Each row has a name. After each piece below comes the name of the row it's from. Each question is about the rows just above it.

j_997: [ 94  77 108 138 181 119 166 158]
j_96: [142 180 126 108 121 178 152  97]
j_144: [143  88 114 118  93 145 158 119]
j_546: [152 173 146 150 111 119 158 166]
j_157: [ 81 102 118 114 127 102 116 164]
Where do [118 114] appear? -> j_157
The row with [ 77 108 138 181 119] is -> j_997
Where do [119 166 158] appear? -> j_997
[158 119] -> j_144
[114 127] -> j_157

j_985: [143 150 162 163 157 162 168 167 173]
j_497: [143 150 162 163 101 101  92 106 111]
j_587: [143 150 162 163 157 115 168 167 173]
j_357: [139 149 148 155 154 159 154 163 163]
[162 163 101 101  92 106] is in which row? -> j_497
Where do [154 159 154 163 163] appear? -> j_357

j_995: [ 84 160 162 134 176 174  90  75 164 142 150  77 144 166 100 104 175 173
 169 106  96 139 117  92 162 123 153 171 129 135 123 156 109 125 116 123
 159 101  75  84 151 127  97 103 106 181  81 103 117]
j_789: [177 182 101 163  85 145 166  81 141  96 108 134 177 164  87  89 126 106
  76  87 171 133  87 152 154 110 109 181 178  94 144 183 117 107 114 119
 170  86 161 174  73 159  90 156  87 119 115  75 158]
j_352: [177 182 101 163  85 145 166  81 141  96 161 134 177 164  87  89 126 106
  76  87 171 133  87 152 154 122 109 181 178  94 144 183 117 107 114 119
 170  86 161 174  73 159  90 156  87 119 115  75 158]
j_906: [105 147  83 173 120 101 158 166  83 106  75 156 147 160  83 151 119 129
 105  75 121  73  83 168 101 156 153 175 120 163 171  85 103 131 134 153
 133 148 151  78  78  74 131  97 110 178  87  76 119]
j_68: [106  76  87 171 133  87 153 154 110 125 164 121 167 127 178  88  99  84
  88  87 133 152 154 122  87 109 171 181 143 165 139 114  74 116 153 126
  73 149 115 174 111  92 103 143 173 162 162 150 104]
[177 182 101 163  85 145 166  81 141  96 108 134 177 164  87  89 126 106
  76  87 171 133  87 152 154 110 109 181 178  94 144 183 117 107 114 119
 170  86 161 174  73 159  90 156  87 119 115  75 158] is in which row? -> j_789
[154 122  87 109 171 181] -> j_68
Which row holds [ 87 171 133  87 152 154 122 109 181]? -> j_352
Which row holds [106  76  87 171 133  87 152 154 110]? -> j_789
The row with [177 182 101 163  85 145 166  81 141  96 161 134 177 164  87  89 126 106
  76  87 171 133  87 152 154 122 109 181 178  94 144 183 117 107 114 119
 170  86 161 174  73 159  90 156  87 119 115  75 158] is -> j_352

j_192: [ 99 169 152 118 126 153 127 149 135  99 131 118]
j_37: [100 115 112 115  92  94 100 119 125 124 165 160]
j_487: [109 147 126 148 124 112 128 108 125 134 155 128]
j_502: [ 99 125 126 118 152 126 118 121 159 108 112 137]
j_245: [148 124 147 126 148 112 128 108 126  79 122 135]
j_589: [ 95 163 143 118 107 140 125 131 142  93 123 102]
[100 119 125 124 165 160] -> j_37
[143 118 107 140 125 131 142  93 123] -> j_589
[124 147 126 148 112 128 108] -> j_245
[131 142  93 123] -> j_589
The row with [152 118 126] is -> j_192
[149 135  99 131 118] -> j_192

j_705: [127 130 110 127 116 137 128 135 136 130 114 112 100 117 148]
j_385: [129 135 136 128 110 130 116 127 137 130 163  89 173 128 148]
j_903: [127 128 128 129 145 139 128 123 126 127 130 128 107 140 104]
j_222: [130 127 123 128  99 135 128 136 144 135 122 142 147 116 178]
The row with [130 110 127 116 137 128 135 136 130] is -> j_705
[127 130 110 127 116 137 128 135 136 130 114 112 100 117 148] is in which row? -> j_705
[136 144 135 122 142 147 116 178] -> j_222
[128 129 145 139 128 123 126 127 130 128 107] -> j_903
Where do [137 128 135] appear? -> j_705

j_851: [106 115 161 111  86]
j_42: [147 143 139 126  85]
j_684: [106 115 109 107 112]
j_871: [136 144 144 117  86]
j_802: [144 144 117  87  88]
j_973: [138 140 147 118  79]
[106 115 161 111  86] -> j_851
[144 144 117  86] -> j_871
[147 118] is in which row? -> j_973
Which row holds [136 144 144 117  86]? -> j_871
The row with [147 118  79] is -> j_973
The row with [161 111  86] is -> j_851

j_609: [134 131 125 131 134]
j_563: [128 131 124 131 135]
j_891: [108 113 128 120 140]
j_645: [120 131 125 131 134]
j_95: [126 127 123 128 133]
j_941: [113 188 138 110 125]
j_625: [108 113 128 120 121]
j_828: [146 146 116 138 113]
j_507: [131 125 128 110 151]
[134 131 125 131 134] is in which row? -> j_609
[108 113 128 120 121] -> j_625
[131 124] -> j_563
Which row holds [108 113 128 120 140]? -> j_891

j_964: [127 131 145 127 129 122 131  86 130 151 166]
j_888: [106 133 126 150 134 122 123 120 140 100  94]
j_251: [103 123 101  80 126 131 130  86 131  89 139]
[127 131 145 127 129 122 131  86 130] -> j_964
Where do [140 100] appear? -> j_888
Where do [131  86] appear? -> j_964
[126 131] -> j_251
[130  86 131] -> j_251
Where do [122 131  86] appear? -> j_964

j_255: [106 132 102 122  90 156  91 169 171]
j_171: [122 152 104 142 115 135 130 123 125]
j_504: [140 129 114 115 135 142 105  96 118]
Where do [129 114 115 135 142 105] appear? -> j_504
The row with [132 102 122  90 156] is -> j_255
[122  90 156  91] -> j_255
Where do [142 115 135] appear? -> j_171
The row with [140 129 114 115 135 142] is -> j_504

j_457: [137 140 126 131 134 130 130 130 118 133 132 141]
j_233: [129 142 159 127 115 117 134 140 135 145 114 130]
j_46: [137 135 134 131 126 126 110 130 128 120 120 145]
j_281: [113 133 118 113 159 129 137 149 153 119 146 138]
j_456: [122 132 132 135 134 177 153 123 143  93 126 137]
j_67: [141 128 132 123 128 132 159 132 134 137 135 102]
j_284: [139 117 130 128 125 128 130 128 125 136 135 117]
j_139: [124 125 128 128 125 130 130 128 125 130 129 126]
j_411: [141 138 137 138 137 130 119 120 116 154 129 134]
j_795: [116 123 118 127 132 120 131 126 131 132 138 120]
j_439: [144 127 131 124 133 136 124 138 130 127 129 134]
Where do [130 128 120 120] appear? -> j_46
[117 130 128 125 128 130 128 125] -> j_284
Which row holds [128 128 125 130 130 128 125]? -> j_139
[137 135 134 131 126 126 110 130 128] -> j_46

j_302: [143  90 126 152 110 125 125 139 137 133]
j_292: [127 173 127 126 147 128 126 111 132 112]
j_911: [125 126 126 127 120 126 126 107 151 126]
j_433: [158 124 126 130 135 125 125 132 139 126]
j_847: [138 143 127 107 137 128 126 133 132 127]
j_207: [142 120 127 119 118 127 126 136 128 125]
j_389: [143 118 127 115 126 128 126 153 126 129]
j_470: [120 131 126 144 126 126 126 105 150 129]
j_51: [109 120 126 127 121 126 126 121 128 126]
j_731: [161 115 126 114 126 127 125 148 125 123]
[127 173 127 126 147 128 126 111 132 112] is in which row? -> j_292
Which row holds [125 132]? -> j_433
[126 105] -> j_470

j_489: [158 130 114  92 186 111 142 184 153 110]
j_335: [ 96 111 101 123 122 159  73 110 126 136]
j_337: [130 114  92 186 109 136 113 101  87 141]
j_453: [ 86 135  71 132 123 118 101 136 159 117]
j_551: [117 138 168 176  87 133 153 120 105 119]
j_969: [135 101 168 176 109 142 154 141 131  89]
j_814: [189 104 161 131 151 132 135 162 141 110]
j_788: [166 118 176 116 123 140 155 164 145 104]
j_711: [111 176 131 100  76 125  95 133 121 146]
j_606: [140 142 154  70 102 118 145 162 151 107]
j_334: [126 182 144 139 118 141 148 111  96 174]
j_120: [123 162 152 132  98 111 184 153 142 110]
Where do [111 184 153 142 110] appear? -> j_120
[130 114  92 186 111] -> j_489
[151 132] -> j_814
[132 123 118 101 136 159] is in which row? -> j_453
[111 142 184] -> j_489
[130 114  92 186 109 136 113 101  87] -> j_337
The row with [109 142 154 141] is -> j_969

j_263: [122 127 127 112 125 118 138 127 139]
j_155: [112 127 127  95 137 122 144 126 129]
j_885: [123 126 126 130 147 132 117 127 111]
j_88: [101 127 126 136 121 127 105 128  80]
j_975: [131 127 127 111 133 123 141 127 151]
j_692: [127 126 101 127 136 121 131 127 132]
j_285: [112 126 126 132 140 133 108 127  87]
j_990: [126 127 126 117 134 112 128 127 135]
j_45: [135 125 125 117 127 132 147 130 126]
j_839: [130 127 126 134 140 131 122 126 135]
j_465: [125 126 126 121 133 139 133 127 122]
j_254: [149 126 126 126 113 113 137 128 160]
Which row holds [130 147 132 117 127]? -> j_885
[101 127 126 136 121 127] -> j_88
The row with [126 130 147 132 117 127 111] is -> j_885

j_301: [141 153 136 117 115 115 110 164 136 140]
j_648: [150 157  88  74  78  86 117 154 120  95]
j_230: [115 162 154 120  98 142 123 124 109 139]
j_348: [156 135 140 170 139 105 128 159 133 138]
j_280: [ 83 119 123 123 113 135 116 162 154 103]
[ 86 117 154 120  95] -> j_648
[154 120  98 142] -> j_230
[ 88  74  78  86 117 154 120] -> j_648
[116 162] -> j_280
The row with [157  88  74  78  86 117 154 120  95] is -> j_648
[157  88] -> j_648

j_444: [135 151 148 122 102]
j_296: [143 117 136 119  90]
j_924: [131 128 126 129 127]
j_569: [ 92 139 133 145 127]
j_471: [148 142 127 116 128]
j_103: [128 130 126 130 127]
j_287: [145 127 116 128 161]
j_529: [146 113 128  96 108]
j_922: [129 132 148 141 117]
j_367: [136 129 138 156  90]
[142 127 116 128] -> j_471
[128 126 129 127] is in which row? -> j_924
[148 141] is in which row? -> j_922
[113 128  96 108] is in which row? -> j_529
[132 148] -> j_922

j_111: [158  92 116 119 132]
j_706: [142 155  92 116 121]
j_930: [142 155  92 116 128]
[ 92 116 119] -> j_111
[142 155  92 116 121] -> j_706
[ 92 116 128] -> j_930
[155  92 116 128] -> j_930

j_412: [130 123 129 129 129 118  92]
j_400: [130 102 114 129 173 127 133]
j_170: [126 112 127 126  92 118 129]
j_494: [127  92 118 129 106 124 126]
[126 112 127 126  92 118 129] is in which row? -> j_170
[130 123 129 129 129 118  92] -> j_412
The row with [126  92 118 129] is -> j_170
Which row holds [123 129 129]? -> j_412
Where do [127  92 118 129 106 124 126] appear? -> j_494
[127  92 118] -> j_494

j_655: [130 167 153 118 111 134 116 120 124 112 150 137 132 115 125 136 137 127
  77 157 130 112 137 135 147 127 174 138 131 144 146 131 124 134 129 131
 141 155 130 165 152 114 126 123 132 115 149 119 141 121 127  81 142 123
 131 174 133 125 124 148 141 181 158 127]
j_211: [123 163 116 116 108 135 116 119 123 110 152 139 132 114 125 137 138 128
  76 158 130 111 137 136 147 129 177 138 132 144 147 132 123 134 129 130
 142 156 129 167 153 114 125 121 131 113 150 118 141 121 127  79 143 124
 131 177 133 125 123 149 140 183 158 127]
j_153: [124 161 115 105 114 136 119 117 122 108 154 140 133 115 124 138 142 130
  77 161 133 111 138 137 145 131 181 139 134 145 148 132 121 134 127 132
 142 155 129 169 153 114 124 116 132 112 150 115 140 121 128  74 144 124
 131 175 133 126 123 149 140 182 158 127]
j_709: [123 163 116 116 108 135 116 119 123 110 152 139 132 114 125 137 138 128
  76 158 130 111 137 136 147 129 177 138 132 144 147 132 123 134 129 130
 142 156 129 167 153 114 125 121 131 113 150 118 141 121 127  79 143 123
 131 177 133 125 123 149 140 183 158 127]
j_644: [124 161 115 114 105 136 119 117 122 108 154 140 133 115 124 138 142 130
  77 161 133 111 138 137 145 131 181 139 134 145 148 132 121 134 127 132
 142 155 129 169 153 114 124 116 132 112 150 115 140 121 128  74 144 124
 130 180 132 127 121 152 140 186 158 126]
[124 161 115 114 105 136 119 117 122 108 154 140 133 115 124 138 142 130
  77 161 133 111 138 137 145 131 181 139 134 145 148 132 121 134 127 132
 142 155 129 169 153 114 124 116 132 112 150 115 140 121 128  74 144 124
 130 180 132 127 121 152 140 186 158 126] is in which row? -> j_644
Where do [123 163 116 116 108 135 116 119 123 110 152 139 132 114 125 137 138 128
  76 158 130 111 137 136 147 129 177 138 132 144 147 132 123 134 129 130
 142 156 129 167 153 114 125 121 131 113 150 118 141 121 127  79 143 124
 131 177 133 125 123 149 140 183 158 127] appear? -> j_211
[123 163 116 116 108 135 116 119 123 110 152 139 132 114 125 137 138 128
  76 158 130 111 137 136 147 129 177 138 132 144 147 132 123 134 129 130
 142 156 129 167 153 114 125 121 131 113 150 118 141 121 127  79 143 123
 131 177 133 125 123 149 140 183 158 127] -> j_709
[114 105] -> j_644
[141 121 127  81 142 123 131 174] -> j_655

j_325: [170 139 110 135]
j_486: [ 94  97 134 145]
j_383: [139 132 125 134]
j_649: [ 71 124 130 163]
j_90: [155 154 130 149]
j_125: [128 143 134 109]
j_246: [110 128 147 124]
j_484: [147 139 153  96]
j_829: [139 113 128 136]
[139 113 128] -> j_829
The row with [139 110] is -> j_325

j_986: [172 127 168 140 126 141 168  91 119]
j_30: [168  89 119 116 107 125 108  70 140]
j_259: [113 159 138 108  98 142 140  70 108]
j_50: [ 74 133 114 105 107 142 107  81 118]
[ 89 119 116 107 125] is in which row? -> j_30
[168  91 119] -> j_986
[105 107 142 107  81 118] -> j_50
[168  89 119 116 107 125 108  70] -> j_30
Which row holds [168  89 119 116 107 125 108]? -> j_30
Where do [140  70 108] appear? -> j_259
The row with [108  70 140] is -> j_30

j_414: [137 128 170 123 145 104 186  95]
j_677: [ 98  90 138 128 132 160 147  98]
j_600: [117 123 145 118 170 104  98 151]
[123 145 118 170 104] -> j_600
[ 98 151] -> j_600
The row with [138 128] is -> j_677
[123 145 118 170 104  98] -> j_600
[128 170 123 145 104 186  95] -> j_414

j_669: [127 126 129 122 134 144 137 131 130 128 116 127 127 132 134 125 129 129
 132 139 155 139 132 141 135]
j_369: [171 124 124 127 129 127 126 111 130 119 127 144 122 121 119 129 129 129
 127 134 113 127 131 143 137]
j_515: [152 121 128 112 126 134 133 115 126 135 122 132 128 133 140 133 109 137
 131 130 131 125 131 112 130]
j_747: [153 133 124 128 127 128 129 122 134 144 137 131 130 128 116 123 123 131
 129 139 115 125 129 132 123]
j_142: [121 152 124 136 131 129 129 125 129 120 145 112 125 133 116 126 132 139
 132 128 125 129 136 123 127]
[152 121] -> j_515
Where do [127 128 129 122 134 144 137 131 130 128 116] appear? -> j_747
[153 133 124 128 127 128 129 122 134 144 137 131 130 128 116 123 123 131
 129 139 115 125 129 132 123] -> j_747
[124 124 127 129 127 126 111 130 119 127] -> j_369
[125 129 129 132 139 155 139 132 141 135] -> j_669

j_60: [131  98  79 127 116 116 143 150 153 129 131 118 124 116 126 101 179 113
 132 129 130 135 129 125  91 156 134 130]
j_160: [110 129 135 131 145 122 120 143 115 130 115 127 126 142 128 124 111 122
 117 134 135 126 121 148 121 115 125 145]
j_979: [165 132  97 128 130 123 123 173 121 128 108 127 131 134 137 120 114 120
 107 125 122 125 112 103  94 115 140  93]
j_472: [ 98 131  79 127 132 114 129 149 132 126 141 127 129 130 123 128 135 115
 138 131 134 129 135 150 110 130 125 145]
j_791: [ 98 131  79 127 132 114 129 149 132 126 141 127 129 130 123 128 135 115
 138 131 134 129 135 150 110 130 113 152]
[129 131 118 124 116 126 101] -> j_60
The row with [ 98 131  79 127 132 114 129 149 132 126 141 127 129 130 123 128 135 115
 138 131 134 129 135 150 110 130 113 152] is -> j_791
[131 145 122 120 143 115 130] -> j_160
[121 115 125 145] -> j_160
[128 130 123 123] -> j_979

j_269: [136 131 123 121 134 122 135 137 135 129 128 118 126 121 129 144 145]
j_565: [ 93 129 122 121 134 123 127 117 121 134 136 128 131 135 130 119 111]
j_763: [ 86 131 136 134 127 138 121 114 120 132 141 130 131 135 130 116 112]
Where do [123 121 134 122] appear? -> j_269
[134 136] -> j_565
[136 128] is in which row? -> j_565
[131 136 134 127 138 121 114 120 132 141 130 131] -> j_763

j_436: [100 182 114 136 137 137 147]
j_720: [ 82 108 145 131 123 132 120]
j_816: [161 128 139 139 110 135 160]
j_304: [107 161 126 139 141 139 112]
j_710: [103 150 123 137 136 147 137]
Which row holds [ 82 108 145 131]? -> j_720
[161 126 139] -> j_304
[103 150 123 137 136] is in which row? -> j_710
[136 137 137 147] is in which row? -> j_436
Where do [114 136 137 137 147] appear? -> j_436

